Each row has a name. After each piece below comes the name of the row it's from, unless a question asks for something else. Each question is about the rows just above it. Places in a row count from 0.

Davas: -.11	.06	.11	.12	-.34	.08	-.09	.44
dopop: -.46	-.08	.06	-.10	-.10	-.10	.26	-.41
dopup: .00	.05	-.30	-.26	.12	.43	-.25	.73
suti: -.14	.08	.77	.11	-.46	-.01	-.05	.45
zum: -.08	.37	-.02	-.37	.23	.41	-.21	.35
voze: .13	.04	-.15	.54	.14	-.26	.44	.12
git: -.06	.10	.34	-.34	.25	.28	-.34	.01
sigeg: .43	.04	.88	.13	-.28	-.02	-.15	.43
Which row holds -.14	.08	.77	.11? | suti
Every place of .43 in sigeg: | 0 7
Places of -.10 in row dopop: | 3 4 5
Number of entries in -.46	-.08	.06	-.10	-.10	-.10	.26	-.41: | 8
Shared by Davas and dopop: | .06

navam: .45	.24	-.65	.21	.70
Vara: .45	.25	.34	.34	-.03
Sulap: .45	.30	.18	.83	.12
pira: -.39	-.13	-.58	-.64	.32
fuvum: .42	.17	.50	.72	-.22
dovaz: -.14	.13	-.73	-.12	.66
dop: .44	.21	.42	.76	-.14
veza: -.38	-.34	.14	-.76	-.40
zuf: -.27	.01	-.71	-.38	.54
filez: -.23	.05	-.72	-.29	.59
The one value in Sulap and navam: | .45
How many entries does .45	.25	.34	.34	-.03 have? | 5
Where do -.39	-.13	-.58	-.64	.32 appear? | pira
The value that Vara holds more than once: | .34

